Each row has a hidden value; after the row comes its grade, the name of the range that the value falls in. Each part has its own.
[ -6  -3 -18   7  -8  -5   2 -41  -8   1   1   8   1  46   1 -10   1   6
   3  27  21   1   8   0  -1  -5   3  18   4  -3  10  12  -6 -10   8   2
  -8   2   4   0   1  -5   2  -1 -11 -11   9   2 -12  11  25  -1  -2   3
   4 -17  11   7  -4 -16   5 -12   1  30   8 -63  -1  -6 -40   1  -4   8
  -1  -1   4  -9 -26  10   2   2  12  -5  -3 -13 -15  24  -7 -19   4   4
 -15  11   0   1   1  16  29   8   2  -1   1  13   2 -20  -3  11 -18  10
  11   0   1  22  28   7   7  12  -3  -9   0 -15   2 -37   3  -7 -10  -1
  12   3 -48   1   2  17  -2   1 -16  -9 -17   0  11   7  -5   6 -26   0
  -1   4  -5   5 -15  -4   4   6 -40   6   6   8  -4 -15  -7  -2   5   4
  -3 -23   6   1  -4   1]  <91>
[  1   0   4   7   0  -2   7 -19  -3   8   0   4   3  34   0 -21   6  -5
  -2   9   6  -1   2   1   6 -11   1  17   4  -8  12  -4  -3 -17   8   3
  -7   8   8   1   2  -3   1   0  -3  -2   0  -1 -18   7  18  -3  -3  15
   3 -17  18  12  -1 -12  10   3   0  34  10 -36  -5  -3 -27  -3 -20  23
  13  -2  -3  -7 -11   4   1   1   8  -4  -7  -6  -5  12   1 -22  -8   4
 -34   3   0   2   0  19  15   7   3  -3   2  24  -1 -12  -3  13 -34  -1
  12  -2   1  24  16  -5   7  -1  -3   3   1 -11  -2 -26   3  -5 -16   0
   4  -2 -63   0  -3   7   0   2  -1  -6 -13  -1   7  11  -4   2 -21   1
   2 -11  -8  -4  -6  -6   4   3 -50   4  -4   4  -6  -7 -14   2   4   5
   0 -13   7   8  -6   3]  <97>
[ -1   0 -49   0  15   3   4 -11  -3  -7  -8  -1   4  24   1  -3   3  14
 -23   3  13  -8  -1  -3 -20   6   7 -27  14   6   2  15  -1  16   3   0
  13  -1   6  -3   1  -5  -4  -7 -14  -7  33  -4  -6  13   9   4   2  13
   2  -5   7   6  17 -16   3 -32  -5   8 -14 -24   6   0  16   2   0  -4
 -10   3 -21  -8  13   7  11 -12  11   5   3  24  -1 -21  -7 -12 -19 -11
  -1 -12  -6   8  -1   0  15  -3   1  -1  -3  44   5  18   5  -1  -8   0
  -3   4   0   4  16  18  -4  15  -1  -7  -8   5  -1  -7  15   5  -7  -4
  10   7  10  -6   8  27   4   2 -24  17  -6   3   2  28   0  -2  21   4
  -6   3  11   8  29   9  -1  -4 -32  10   5  -1  10  18   0   0   3  30
  -2  13   0  -3  -6  -7]  <89>
[  2   3  28  -3   7   5  -2  40   6  -2  -1  -5   2 -49  -4   6   2 -14
  10 -23 -21  -3  -6   0  -6  -1  -6 -12  -9   1 -10 -21   4  10  -5  -2
   5  -3  -2   0  -1  11   2   1  14  16 -15  -3  12 -12 -27  -2   4  -5
  -3  25 -10  -2  12  17  -4  11   4 -18   1  32  -2   3  39  -3  15   0
   4   0  -7  12  21  -8  -1  -9 -12  -1  11  15  11 -22  10   0 -16  -2
   6 -11  -1  -1  -1  -8 -27  -8  -2   1 -14  -7  -3  19   3  -9  10 -10
 -13  -1  -1 -25 -24  -9  -4 -14   1  14   2  18  -3  34  -4  11  10   2
 -11 -10  15   5  -3  -9   0   1  19  10  15  -2 -13  -6   6  -6  29   1
  -3 -14   1  -8  13   1  -2  -2  16 -16  -7  -5  -1  13   0  10  -5  -3
   2  22  -2   0   3   0]  <91>
[ -3   1  30   5 -11   1   2  21  -1  -1   0   1  -1 -34  -4  -2   5 -13
   8 -15  -8   1  -5   2   2  -6 -10  13  -5  -4  -5 -27   1  -7   1   6
 -12   7   7   4  -2  11  -2   3  13  11 -20   1   8  -3 -12  -4  -3   5
  -1   1  10   6 -40  19   0  15   3  -6  17  33  -5   0  10  -3   0  14
  20  -1  -9   3   8 -10  -2 -15 -12  -2   4   2   1  -2   3 -38  -8   1
 -18   6   4   0  -3  18   5   0  -3   2  -9 -12  -4   6  -4  19 -17 -11
   5   0   2   3  -8 -22   6 -10  -1   5  15   9  -3  11 -11  -1  -4   2
  -4  -7 -28  12  -3 -32   1   0   7  -2   4  -3   0  -7   1   0  16   4
  -5 -13  -7  -9  -4  -7   2   0 -30 -11 -10   4  -4   4 -10   1   2 -11
  -1   6  -3   6  -1   4]  <97>
[ -9  -1  19   8 -12  -2   0 -10  -5   3   1   9   2   1  -2  -6   1 -13
   7   7  12   2   2   1 -10  -9   0  26  -6  -6   3 -10  -3  -9   7   3
 -16   0   4   1  -1   6   4   1   4   2  -5   1  -6   6   6  -3   0  -3
   2   7  12   6  -7   2   6  14   1  16  11 -38  -3  -3 -19  -3  -2  13
  11  -1  -3  -2 -10   6  -1 -11   0  -4   5 -13  -5  12   3 -29  -7   8
 -20  -1   0   1   0  25  14   6  -2  -2  -4  -1   0 -10  -3  15 -21   2
  10  -2   2  11  10 -10   8   1  -2   4   9  -4   0 -15  -4  -8  -6   1
   0  -3 -49   5   2   4  -3   1  -8 -10  -7  -3   3  -4  -3   5  -6  -1
  -4  -6  -4  -2 -13  -8   3   4 -32  -5  -5   6  -7  -8 -12   3   3   0
  -6 -11   3   4  -4   5]  <97>
[  4   0 -45   1  12   0   1 -14  -1  -1  -4   1   0  23   2   6   2  19
  -7   6   6  -4   2  -2  -6   6   6 -15  13   6  -1  15  -1  13   3  -5
  10  -4   3  -2   1  -8  -3  -3 -14  -6  27  -2  -4  13  12   3   1   3
   1  -6  -1   0   7 -17  -3 -27  -2   7 -13  -5   7  -3   6   9   7 -11
 -10   3  -1  -7  -6  -3   7   1   8   5 -10   9  -7  -3  -8   4  -5  -9
  13  -9  -6   8  -1 -14  12  -3   2   1   4  29   3   8   1  -2   5   6
  -7   3   0   3   5  17  -3  12   3 -12  -6  -1  -1  -7  10  -1  -8  -4
   7   8  30  -3   2  13   2   1 -15   6  -9   1  -1  21  -1  -1  -9   0
  -2   9   7   3  14   8  -2   0 -17  10   7  -3  11   4   7  -1   1   7
   3   1   5  -5  -3  -6]  <89>
[ -9  -3   8   4  -9  -2  -2 -14  -5  -1   0   4   1   3  -1  -1  -2  -4
  12  11  17   1   2   0  -8  -4   2  16  -6  -2   2  -7  -3   1   1   2
 -10  -1   0   0  -1   7   6   0   1  -1  -9   2  -1   0   1  -4   1  -4
   2  14   1   4   4   2   0   2   3   9   9 -39  -2  -2 -23  -4   2   6
   1  -2  -1   2  -5   3  -2  -7   0  -5   9  -7  -4  11   0 -21  -6   8
  -7   4  -3  -1   1  13   8   3  -2   1  -8  -6   0  -9  -1  12  -8   6
   1  -1   1  -2   9  -1   4   4  -3  -2   2  -3   3 -12  -4   1  -1   1
   3  -5 -40   6   1  14  -5   1  -5 -12  -3  -2   3  -4  -1   5  -4  -2
  -3  -4  -3   3 -15  -3   3   4 -23  -9   3   5  -7  -8  -7   6   0   1
  -3 -11   3   1   1   2]  <91>
[ -6  -4  -8   2  -8  -2  -2 -19  -4  -5   0  -1  -2  -3  -1   4  -3   8
  12   8  18   1  -2   0   2   2   1  11   2   3   1  -6  -3   8  -3   2
  -6   3  -2   1  -1   3   2   2  -2  -2 -14   2   4  -3   0  -2  -2   0
   2  11  -3   2  -9   2  -4  -9   4  -3   7  -6  -1   0 -22  -1   2   1
  -2  -1  -1   4   1  -7  -4  -6  -3  -3   4   2  -2   9  -5 -20   1   2
   4  15  -4  -1   0   2   6   1  -2   3  -5 -17   0  -8  -1  12   2   6
  -5   0   0  -5   1   1   2   7  -2 -13  -1  -2   4  -8  -6   6   1   0
   1  -2 -19   7  -1   5  -4   0  -3 -15  -3  -1   6  -5   0   4  -2  -2
  -2  -2  -4   6 -11   1   1   2  -8  -7   7   5  -2  -3   1   4  -1  -1
   1 -11   1   0   3   1]  <89>

[-26  -4  38   0   2  14  14   4   4 -40 -10  -7  20   7  14   7   0 -12
   1  -9  -9   6  -4   0  -9 -17 -11 -19  -3  12 -19  19  -5]  <20>
[-10  -4  27   0   0   6   6   1   2 -21  -2  -3   7   2   9   5  -5  -2
   1  -6  -5   2  -4   2  -6  -6  -2  -8  -2   7  -7   7  -3]  <20>
[-31  -2  47  -1   3  17  15   5   5 -52 -15  -6  24   9  12   6   2 -16
   1 -12 -10   9  -4  -2  -7 -22 -14 -20  -3  12 -28  18  -3]  <20>
[  7  -4  -5   0   1  -8   4   6   0  16   5  -2  -7  -1   8  -1   1  -2
  16   6   2   8  11   7 -24   4  -5 -10   5   1 -14  33  -9]  <26>
[-3 -1  2  0 -1  1  1  0  1 -2  2 -1  2  0  6  2 -3  0 -1 -2 -1  0  1  0
 -5  0  0  1  0  1 -1  1 -1]  <23>
[ -7   0 -10   1   0  -2   2   4  -2  12   5  -4  -4   0   9   2   0   1
   7   4  -4   4   6   3 -13   2  -3  -2   2  -1   2  12   1]  <26>
[-32  -5  31   0   2  12  13   4   3 -38  -5  -8  17   7  18   8  -3 -10
   3  -8 -11   6  -1   0 -18 -17 -11 -17  -1  11 -17  22  -3]  <20>
[-8  0  9  0  0 -1  1  2 -1  8  3 -3 -2  0  6  1 -1  2  3  3 -4  2  3  0
 -8 -1 -2 -1  1  1 -3 12  1]  <23>
[ -3  -2  12   0   0   4   5  -1   3 -16  -3  -1   4   1   2   3  -5  -3
  -1  -7  -2   0  -4   1   0  -3   0  -6  -2   5  -7   2  -4]  <23>
[-5 -1 -3  0 -1  1  1 -1  1 -1  1 -1  0  1  4  1 -2  0  1 -1 -1 -2 -2  1
 -1 -2  3 -1  0  1  1  0 -1]  <23>
[-24  -3  34   0   1  13  13   3   3 -38  -9  -6  18   6   9   7  -1  -9
   2  -9  -9   6  -3   0  -8 -16  -9 -16  -3  11 -18  15  -5]  <20>
[-7 -2 -2  0 -1  0  1  0  1 -2  3 -2  0  0  5 -2 -2  0  1  1 -2 -3  1  0
 -9  1 -1  0  1  0  0  1  0]  <23>
[ -7  -3  17   0   0   6   6   0   3 -22  -4  -2  10   2   4   4  -2  -5
   2  -7  -5   1  -4   1  -3 -11  -2  -9  -3   7 -10  -3  -7]  <23>
[ -7  -3  25   0   1   7   8   0   2 -30  -7  -2  13   3   2   3  -2  -7
  -1  -9  -4   3  -7   1   3  -9  -3 -10  -3   8 -16   7  -5]  <20>
[ 34   1   2   1   4  -7   1   2   4   1  -6   7  -1  -2  -8  -8   8  -5
  13   1   8   9   7   6   7   7  -1 -10   0   3 -23  17 -15]  <26>
[15  2  6  0  1  0  0 -1  1 -2 -5  4  1  1 -9 -3  3  0 -2 -4  4 -4 -3  0
 13  0  2 -1 -2  1 -4 -7 -2]  <23>
[ -8  -4 -13   0   0  -7   4   8  -2  23   9  -7 -10  -2  21   2  -1  -2
  17  10  -3   7  12   6 -37   4  -7  -9   5  -1 -12  40  -5]  <26>
[ 25  -6   4   0   4 -11   2   8   4  15   4   2  -7  -3   6  -6   4  -6
  26   4  11   9  13  11 -20   7  -3 -12   4   5 -31  42 -16]  <26>
[  6  -3  -4   0   2  -9   3   6   1  18   7  -3  -7  -2  13  -2   0  -3
  18   7   1   9  11   7 -24   3  -3 -10   4   1 -17  38  -9]  <26>
[-7  0 -2  0 -1  0  0  0 -1  0  3 -2 -1  0  6  1 -2 -2 -1 -1  0 -1  1  0
 -8 -1  0  1  0  0 -1  2  1]  <23>
[ 14  -1  -2   0   2  -8   2   5   1  16   2   1  -5  -1   6  -4   3  -4
  18   5   4   7  10   6 -17   5  -3 -11   3   3 -21  34  -9]  <26>
[ 31 -14   4  -2   6 -17  -3  10   6  15  12   5 -12  -6  11  -8   2 -10
  39   3  22  14  17  16 -36  11   2 -16   6   9 -51  63 -25]  <26>
[-15  -2 -10   0   0  -5   3   5  -2  17   9  -4  -6  -1  16   1   0  -1
  15   7  -1   7  10   3 -25   2  -6  -8   4  -2  -8  32  -2]  <26>
[-17  -4  27   0   1   9   9   2   3 -32  -5  -4  13   5   8   6  -3  -8
   1  -8  -7   2  -4   2  -4 -12  -6 -13  -2  10 -15  14  -5]  <20>
[ 19  -5   0   0   3 -14   2   6   2  15   3   1  -7  -3  10  -5   3  -4
  22   5   5   9  13   8 -19   6  -3 -13   4   3 -25  36 -14]  <26>
[ 5  0  2  0  0  2  1 -1  1 -3 -2  0  1  0  0  0  0 -2 -2 -1  1 -1 -2 -1
  2 -1  0  1 -1  1  0 -2 -2]  <23>
[-14  -5   5   0  -2   4   3   1  -1  -7   4  -6   3   1  14   5  -6   0
  -1 -13  -4   1  -1   1 -15  -4  -2  -5   0   3  -4   8  -2]  <23>
[-12  -3   1   0  -2   0   3   1   0   0   3  -4   0   1  13   5  -7   0
   0  -1  -4  -1   1   1 -13  -2  -2  -3   1   1  -5   8  -2]  <23>
[-25  -5  17   0   0   7   9   2   2 -21  -1  -7   8   4  17   9  -5  -6
   3  -6  -9   3  -1   1 -17 -11  -7 -11  -1   8 -13  19  -3]  <20>
[-20  -4  23   0   0   8   9   2   3 -28  -5  -5  11   4  11   6  -4  -7
   3  -8  -6   4  -3   1 -10 -10  -6 -12  -2   8 -13  14  -6]  <20>
[ -2   0  -6   1   0  -1   3   3  -1  12   2  -2  -3   0   3  -1   1   0
   6   4  -2   4   5   2 -11   1  -3  -2   2  -1  -2  10  -2]  <26>
[-5 -2 -1 -1 -1  1  3  0  0  0  2 -2  0  1  5  3 -3  0 -1  0 -2 -1  0  0
 -6 -1 -1 -1  0  1  1  7  0]  <23>
[-13  -3  27   0   1   9   9   1   3 -29  -6  -3  14   4   7   5  -3  -7
   1 -11  -6   2  -4   1  -5 -11  -4 -13  -3  11 -13  11  -6]  <20>
[ 18  -2   1   1   3  -9   2   4   2  14   0   2  -4  -2   2  -4   4  -3
  14   3   5   8  10   6 -10   5  -3  -8   2   2 -22  27 -11]  <26>
[-22  -5  29   0   2  11  10   1   4 -36  -7  -5  15   5  10   5  -1  -9
   3  -9  -8   5  -4   1 -10 -12  -7 -14  -3  10 -17  15  -6]  <20>
[-20  -4  11   0  -1   5   6   1   1 -12   1  -6   5   2  16   7  -7  -3
   3  -3  -5   0  -1   1 -19  -7  -4  -8   0   6  -6  15  -4]  <23>
[-10  -2  -6   0  -1  -1   1   2  -2   1   4  -3  -1   0   6   2  -2   1
   3   2  -2   2   2   0 -11  -1  -2   1   2  -1   4   8   3]  <23>
[ -9  -4  26   0   1  10  10   1   4 -31  -8  -3  12   4   4   5  -2  -8
   2 -10  -5   3  -4   1  -3 -10  -4 -12  -3   9 -15   9  -7]  <20>
[ 6  2  0  1  1 -2  3  1  2  6 -2  2 -3  0 -4 -3  4  0  3  2  1  4  1  2
  8  0 -1 -5  0  1 -5  7 -3]  <23>
[-27  -5  19   0   0   7   9   2   2 -22  -1  -8  10   4  16   8  -6  -6
   4  -7 -10   4  -2   0 -21 -10  -6 -11  -1   8 -13  17  -5]  <20>
[-13   0  -9   1   0  -6   3   1  -2  14   4  -4  -4   0   9   1   0   0
   9   5  -4   4   8   3 -15   3  -5  -6   3   0  -3  18  -1]  <26>
[ -8  -3  17   0   0   7   5   0   2 -17  -6  -2   7   2   6   4  -3  -4
   0  -7  -4   1  -3   1  -6  -6  -1  -8  -2   8 -12  17  -6]  <23>
[ -9  -2  -2   0  -1   0   0   0   0   1   5  -3  -1   0   9   3  -4   0
  -1   1  -2   0   0   1 -10   0  -6   1   1   0  -2   4   0]  <23>
[-35  -3  44  -1   4  19  18   7   4 -53 -13  -8  25  10  13   8   2 -16
   2 -11 -11  10  -2  -2 -13 -23 -17 -23  -3  12 -24  22  -2]  <20>
[ 24 -10   1  -1   5 -14  -4   9   4  19  11   4 -11  -5  13  -6   3  -9
  32   4  16  12  18  14 -32   9  -1 -15   5   6 -44  59 -21]  <26>
[ 17  -3   1   1   2  -8   0   5   1   9   2   1  -3  -2   5  -4   3  -1
  17   4   5   8  10   7 -15   6  -3  -9   3   2 -20  29 -11]  <26>
[ 1 -1  8  0  0  1  2 -1  2 -8 -3  1  2  1  1  1 -2 -1 -1 -3  0 -2 -3  1
  1 -3  1 -3 -2  3 -5 -2 -4]  <23>
[ 0  1 -3  1  1 -3  1  2 -1  8  0 -2 -1  0  0 -1  2  0  6  3 -3  2  4  2
 -5  1 -3 -2  1  1  0  7 -2]  <26>
[ -8  -3  -5   0  -1   1   1   1   0   1   3  -3  -2   1  10   3  -4   0
   3   0  -1  -1   0  -1 -11  -1   0   1   1   0   1   5   1]  <23>
[-24  -5  26   0   0  10  10   3   3 -31  -4  -7  14   5  11   6  -4  -8
   2  -7 -10   5  -2   1 -12 -12  -7 -13  -2  10 -15  14  -4]  <20>
[-6 -2 -1  0 -1  1  1  0  0 -8  1 -2  0  0  7  3 -3  0  1  0 -3 -2  0 -1
 -6  0  0 -3  0  3 -1 -4 -1]  <23>
[ 3  0  1  0  0  0 -1 -1  1 -4 -1  1  0  0 -1  1  0  0 -1 -1  0 -2 -1  1
  2 -2  0  0  0  1 -2 -3 -2]  <23>
[-15  -2 -11   0  -1  -2   1   4  -2  15   7  -7  -7   1  13   2  -1   0
   7   6  -6   3   8   1 -21  -1  -5  -2   4  -2   2  19   2]  <23>
[ -6  -3  14   0   0   4   4  -1   2 -16  -3  -2   5   1   4   3  -3  -3
  -1  -6  -2   0  -3   1  -4  -4   0  -3  -2   5  -6  -4  -6]  <23>
[ 13  -1   0   1   2  -7   2   3   1   9  -1   1  -4  -1  -1  -5   5  -2
  10   3   2   7   7   4  -7   6  -3  -8   2   1 -13  15  -9]  <26>
